X = 138,110,105,122
The last entry -> 122
The entry just left of the smallest entry: 110
Read off the third entry from the left.
105

[[121 126 132 126 151 122 118 148 118 124 135 138 139 144 128 120]
 [136 127 128 128 128 122 142 141 106 119 130 132 134 141 114 119]
 [125 127 114 131 118 133 133 121 125 127 121 136 118 119 137 137]
 [132 133 131 134 137 140 135 128 138 143 115 146 126 110 112 123]]
Rows and columns are numbered from 1.
Report the entry in the bottom-left corner.
Answer: 132
The bottom entry of the column that holds the smallest entry -> 138
The top entry of the column that holds the smallest entry: 118
The entry in row 1 and column 1: 121
The entry in row 3 and column 3: 114
The entry just left of the largest entry -> 126
The entry at row 3, column 2 -> 127
Report the maximum.
Answer: 151
The entry just right of the largest entry: 122
The entry at row 3, column 1 is 125
Report the entry at row 2, column 2.
Answer: 127
Report the entry in row 1 and column 3.
Answer: 132
The bottom entry of the column that holds the largest entry -> 137
Report the top-right entry.
Answer: 120
Report the entry just left of 130.
Answer: 119
The entry in row 2 and column 1 -> 136
The entry directly above 143 -> 127
Report the entry directly below the smallest entry.
Answer: 125

[[118 122 130 137 149 115 135 139 128 131 144]
 [122 133 120 148 128 139 129 141 127 146 132]
 [124 122 126 132 138 114 138 135 127 126 139]
 [129 124 127 146 134 104 139 122 127 128 133]
 [121 134 138 129 106 138 136 134 127 124 151]
 [122 123 128 132 117 129 125 111 128 126 122]
 [138 123 124 138 142 117 131 134 127 119 125]
 [116 124 127 124 129 129 129 149 128 122 110]
 [131 130 136 134 123 132 124 125 125 143 127]
 [128 130 129 142 113 129 127 126 126 121 141]
 [136 126 139 119 113 132 132 128 131 137 114]
 [123 118 121 141 141 125 130 120 132 130 132]
 [135 135 116 130 123 119 133 146 129 125 136]
 [134 135 125 137 123 115 123 138 126 121 128]
 [136 120 132 129 132 128 124 147 126 127 124]]
Rows and columns are numbered from 1.
The entry at the centre is 129
Report the largest entry.
A: 151
The entry in row 1 and column 1 is 118
Report the bottom entry of the column that holds the largest entry.
A: 124
Report the entry in row 1 and column 2.
A: 122
Report the entry in row 3 and column 2.
A: 122
Report the entry in the bottom-left corner.
A: 136
The entry directly above the smallest entry: 114
The entry in row 1 and column 3 is 130
The entry directly above the centre entry: 117
Report the entry in row 3 and column 1.
A: 124
The entry just left of the largest entry -> 124
Report the entry directly above the largest entry.
A: 133
Report the entry directly below the centre entry.
A: 132
Report the entry in row 2 and column 3.
A: 120
Report the entry directly below the largest entry.
A: 122
The smallest entry is 104
Report the entry in the top-right corner.
A: 144
The entry in row 2 and column 2: 133
Report the entry at row 2, column 1.
A: 122
Report the entry just left of the smallest entry.
A: 134
Report the bottom entry of the column that holds the smallest entry.
A: 128

[[123 120 144 131 140 153]
 [105 113 149 125 111 124]
 [130 125 130 131 142 147]
 [119 125 141 134 135 138]
 [137 129 122 114 137 140]
 [104 114 151 124 111 123]
 [124 130 143 127 123 135]
 [122 127 138 138 146 147]
 [122 126 138 136 144 144]
 [110 118 148 128 116 124]
 [122 127 136 124 136 137]
 [104 114 149 126 112 123]
 [131 138 127 103 143 131]
 [126 127 135 134 142 146]
 [133 139 134 144 146 142]]
Which number is the entry in the top-left corner?
Answer: 123
The bottom-left entry is 133
The 1st entry on the diagonal from the top-right corner: 153
The entry in the bottom-right corner is 142
Which number is the entry directly below 129?
Answer: 114
Which number is the largest entry in the last row?
Answer: 146
The second entry in reading order -> 120
Which number is the entry directly below the largest entry?
Answer: 124
The 5th entry in reading order: 140
Which number is the third entry, reading row by row?
Answer: 144
The entry directly above the smallest entry: 126
Which number is the second largest entry?
Answer: 151
The largest entry in the first column -> 137
Which number is the entry just left of the smallest entry?
Answer: 127
The fifth entry from the end, reading row by row is 139
Which number is the fourth entry in reading order?
Answer: 131
Which number is the entry directly below the smallest entry?
Answer: 134
The third entry on the diagonal from the top-right corner is 131
Which number is the second entry on the main diagonal?
Answer: 113
The entry directly above 141 -> 130
The fourth entry from the end, reading row by row -> 134

M =
[[117 120 148 143]
 [117 119 141 127]
 [115 115 128 153]
 [113 112 139 152]
 [124 129 131 126]
 [122 125 129 153]]
The entry just right of 119 -> 141
Read off the entry just left of 126.
A: 131
Read off the largest entry in the first column.
A: 124
The entry in the bottom-right corner is 153
The entry just left of 139 is 112
The entry in the top-left corner -> 117
Read off the second entry from the end, reading row by row.
A: 129
The entry directly above 125: 129
Read off the top-right entry.
A: 143
Read off the third entry in reading order.
A: 148
